Here is a tiny trained network, its code and every weight. The questions are about switching its units off for an input and a target symbol, where a switched-off unit gives its printed mean instead of its output.

import numpy as np


def w(rows, s, z=0):
    codes = np.array(rows[::2]) - 128.0
    scale = np.full(codes.shape[1], s)
    scale[-1] = z or s
    return codes * scale


def f(y):
    return y / 2 * (1 + np.tanh(0.7978845608 * (y + 0.044715 * y**3)))


def softmax(a):
    e = np.exp(a - a.max(-1, keepdims=True))
    return e / e.sum(-1, keepdims=True)


def log_softmax(a):
    a = a - a.max(-1, keepdims=True)
    return a - np.log(np.exp(a).sum(-1, keepdims=True))


def net(x, mask):
    ids = ['ΘΛΩδφψ'.index(c) for c in x.split()]
    T = len(ids)
    res = E[ids] + P[:T]
    u = 0
    for l in range(2):
        q, k, v = (res @ M[l].T for M in (Q, K, V))
        z = softmax(np.where(np.tri(T) > 0, q @ k.T / 4**0.5, -1e9)) @ v
        res = res + np.where(mask[u], z, O[l][:, -1]) @ O[l][:, :-1]
        u += 1
        y = f(res @ A[l][:, :-1].T + A[l][:, -1])
        res = res + np.where(mask[u : u + 16], y, B[l][:, -1]) @ B[l][:, :-1]
        u += 16
    return log_softmax(res[-1] @ U[:, :-1].T + U[:, -1])


Q, K, V, O, A, B = {}, {}, {}, {}, {}, {}
E = w([
[121,195,62],'Θ',
[136,2,184],'Λ',
[31,44,44],'Ω',
[86,198,101],'δ',
[242,87,111],'φ',
[82,102,164],'ψ',
],0.01)
P = w([
[142,110,167],'0',
[120,154,199],'1',
[142,68,88],'2',
[220,160,112],'3',
[99,144,233],'4',
[143,72,84],'5',
[224,161,108],'6',
[80,135,254],'7',
[142,76,80],'8',
[228,160,100],'9',
[74,135,246],'10',
[142,81,79],'11',
[227,158,99],'12',
],0.0067)
Q[0] = w([
[95,12,236],'0.h1',
[33,2,186],'0.h1',
[115,86,176],'0.h1',
[220,151,195],'0.h1',
],0.0084)
K[0] = w([
[175,164,223],'0.h1',
[117,133,254],'0.h1',
[148,147,167],'0.h1',
[209,170,79],'0.h1',
],0.0089)
V[0] = w([
[136,121,130],'0.h1',
[44,161,248],'0.h1',
[228,65,25],'0.h1',
[176,146,4],'0.h1',
],0.0025)
O[0] = w([
[146,133,115,133],'0.h1',
[184,35,154,51],'0.h1',
[110,251,88,252],'0.h1',
[3,171,124,114],'0.h1',
],0.0022,0.00022)
A[0] = w([
[103,124,130,156],'0.n1',
[55,195,158,220],'0.n2',
[102,124,249,99],'0.n3',
[102,149,131,114],'0.n4',
[145,128,149,82],'0.n5',
[121,145,109,73],'0.n6',
[169,205,133,92],'0.n7',
[167,119,112,113],'0.n8',
[182,135,167,36],'0.n9',
[235,115,190,2],'0.n10',
[131,171,70,82],'0.n11',
[122,131,145,158],'0.n12',
[128,141,112,72],'0.n13',
[137,169,185,132],'0.n14',
[135,219,183,134],'0.n15',
[86,167,56,74],'0.n16',
],0.013,0.0042)
B[0] = w([
[127,135,170,165],'0.n1',
[167,252,182,252],'0.n2',
[100,201,168,180],'0.n3',
[118,135,126,124],'0.n4',
[119,106,119,98],'0.n5',
[88,123,117,105],'0.n6',
[96,20,107,161],'0.n7',
[130,151,76,141],'0.n8',
[86,129,123,107],'0.n9',
[16,195,110,169],'0.n10',
[58,149,91,158],'0.n11',
[146,120,150,144],'0.n12',
[94,120,112,101],'0.n13',
[193,106,158,135],'0.n14',
[185,82,211,179],'0.n15',
[32,185,140,194],'0.n16',
],0.018,0.0029)
Q[1] = w([
[162,76,217],'1.h1',
[72,219,126],'1.h1',
[139,3,244],'1.h1',
[142,232,33],'1.h1',
],0.0059)
K[1] = w([
[68,127,174],'1.h1',
[94,205,149],'1.h1',
[140,6,197],'1.h1',
[94,254,63],'1.h1',
],0.0083)
V[1] = w([
[160,161,61],'1.h1',
[2,100,252],'1.h1',
[194,212,157],'1.h1',
[126,197,171],'1.h1',
],0.0073)
O[1] = w([
[188,193,104,112],'1.h1',
[167,2,242,217],'1.h1',
[177,154,12,247],'1.h1',
[231,121,93,254],'1.h1',
],0.0067,0.0066)
A[1] = w([
[4,140,103,136],'1.n1',
[115,178,131,169],'1.n2',
[117,155,114,86],'1.n3',
[175,133,93,89],'1.n4',
[200,127,120,48],'1.n5',
[202,99,134,201],'1.n6',
[77,69,125,220],'1.n7',
[97,184,177,151],'1.n8',
[127,142,129,116],'1.n9',
[174,201,130,202],'1.n10',
[193,79,80,174],'1.n11',
[80,168,91,3],'1.n12',
[115,133,137,116],'1.n13',
[143,183,56,180],'1.n14',
[86,116,167,142],'1.n15',
[115,143,129,158],'1.n16',
],0.016,0.0043)
B[1] = w([
[232,198,86,184],'1.n1',
[165,151,87,165],'1.n2',
[118,117,148,134],'1.n3',
[140,181,169,162],'1.n4',
[184,66,110,188],'1.n5',
[138,163,243,212],'1.n6',
[197,21,113,169],'1.n7',
[173,89,50,175],'1.n8',
[132,136,120,132],'1.n9',
[10,114,49,252],'1.n10',
[191,214,144,172],'1.n11',
[177,175,182,152],'1.n12',
[113,130,114,125],'1.n13',
[5,76,168,210],'1.n14',
[69,157,90,140],'1.n15',
[143,120,116,135],'1.n16',
],0.017,0.013)
U = w([
[41,87,75,3],'Θ',
[97,3,221,25],'Λ',
[152,93,49,199],'Ω',
[62,184,192,190],'δ',
[129,242,46,98],'φ',
[167,200,202,172],'ψ',
],0.0063,0.0044)

Each question gives the input, a string of symbols that net reads in full, and the target symbol t.
The units are the heads (4 rows each of Q, K, V and O) and the neurons (one row each of A and B). Each row of codes is followed by its name. A weight is (code - 128) times the scale printed after its matrix; where a second scale follows, it is the last column's (O, A, B and U).
mask holds one flag per unit, layer by layer, with each layer's heads first. A switched-off unit (its flag False) gives its mean, the last column of its rows in O or B, instead of its output. The means were averaged over made-up inputs and are rounded, as every weight is.
A unit's drop is (log p(t) with every unit on - log p(t) with that unit switched off) / (log p(t) with every unit on - log p(t) with every unit switched off).
The circuit of an input: a set's keep is (log p(t) with only the set's units on - log p(t) with every unit switched off) / (log p(t) with every unit on - log p(t) with every unit switched off). Starting from the 12 units with the biggest drops (on a tie, the unit counted first), units are removed one at a time, each time the one whose removal leaves the highest keep (on an exact tie, the one counted first), for as long as the keep stays at least 0.8.
units of the circuit, in order: the units of the circuit, biggest drop first
unit that matters most: the unit with the biggest drop
top k neurons: the k neurons with the biggest drops, biggest first
k most important neurons of layer l: the k neurons of layer l with the biggest drops, biggest first
input Ω Ω Θ Ω Ω Λ Λ δ, target Ω: 4 most important neurons of layer 1 : [1.n10, 1.n5, 1.n8, 1.n14]
input Θ Ω Ω Ω Λ, target Ω: units of the circuit, in order : [0.n3, 1.n8]
input Λ Ω Λ Ω Ω φ Ω δ δ, target Θ: unit that matters most : 0.n15
input Ω φ ψ Θ δ ψ ψ ψ Θ Θ ψ Λ, target Λ: units of the circuit, in order : [0.n2, 1.h1]
input φ Θ ψ Ω Λ δ Λ ψ, target Λ: units of the circuit, in order : [1.h1, 1.n1]
input Ω φ Ω δ Λ φ Ω Λ Ω Θ Θ, target Λ: units of the circuit, in order : [1.h1, 0.n3, 0.n15, 1.n1]
input Λ φ Ω, target Ω: top 3 neurons : [1.n7, 1.n1, 0.n2]
input δ Θ Ω Ω Ω Ω Λ Ω ψ Θ ψ Ω Ω, target ψ: top 2 neurons : [1.n10, 0.n2]
input ψ δ δ Ω Λ Ω Ω Λ ψ Θ ψ, target Λ: top 3 neurons : [1.n6, 0.n10, 1.n5]
input ψ Λ Λ φ Ω, target Λ: top 3 neurons : [0.n3, 1.n1, 1.n10]
input Λ ψ Λ Θ, target ψ: units of the circuit, in order : [0.n7, 1.n10, 0.n3, 1.n11]
input Λ Ω Ω δ Λ Ω Λ Ω, target Λ: units of the circuit, in order : [1.h1, 1.n11]
input Ω Ω Λ Λ φ, target Ω: top 4 neurons : [0.n10, 0.n2, 1.n6, 1.n14]
input ψ φ Λ φ, target φ: units of the circuit, in order : [1.n1, 0.n10]
input Ω Ω Ω Θ δ Λ ψ φ Λ Ω ψ Ω, target Ω: unit that matters most : 1.n7
input Ω δ φ Ω δ Ω Ω δ Ω δ, target δ: top 2 neurons : [0.n2, 0.n11]
input Θ ψ δ, target Θ: top 2 neurons : [0.n16, 1.n14]
input δ δ δ Λ, target δ: top 3 neurons : [0.n2, 0.n10, 0.n7]
input ψ Ω Ω φ Θ Θ, target φ: 2 most important neurons of layer 0 : [0.n15, 0.n16]
input Ω Ω Λ δ φ Θ ψ Ω Ω φ, target φ: units of the circuit, in order : [0.n10, 1.n1]
input Ω Λ φ Λ Λ Θ Ω δ, target Λ: top 3 neurons : [0.n15, 1.n6, 0.n10]
input φ Θ Λ δ ψ Ω δ, target ψ: unit that matters most : 0.n7
input Λ Ω Λ δ Λ δ Ω Ω Λ Λ Λ, target Ω: units of the circuit, in order : [1.n8, 0.n3]
input Ω Ω Λ Θ, target Ω: top 4 neurons : [0.n7, 0.n11, 1.n6, 0.n15]
input Θ φ Λ, target Λ: top 2 neurons : [0.n2, 1.n7]
input Θ Ω Ω Ω ψ Ω Θ ψ δ Λ, target ψ: units of the circuit, in order : [1.n10, 1.n11]
input Θ Θ Θ Θ δ Ω Ω, target δ: top neuron : [1.n14]
input Θ Ω Ω Λ Ω Ω Λ δ Λ Θ ψ Ω Θ, target ψ: 2 most important neurons of layer 0 : [0.n7, 0.n2]
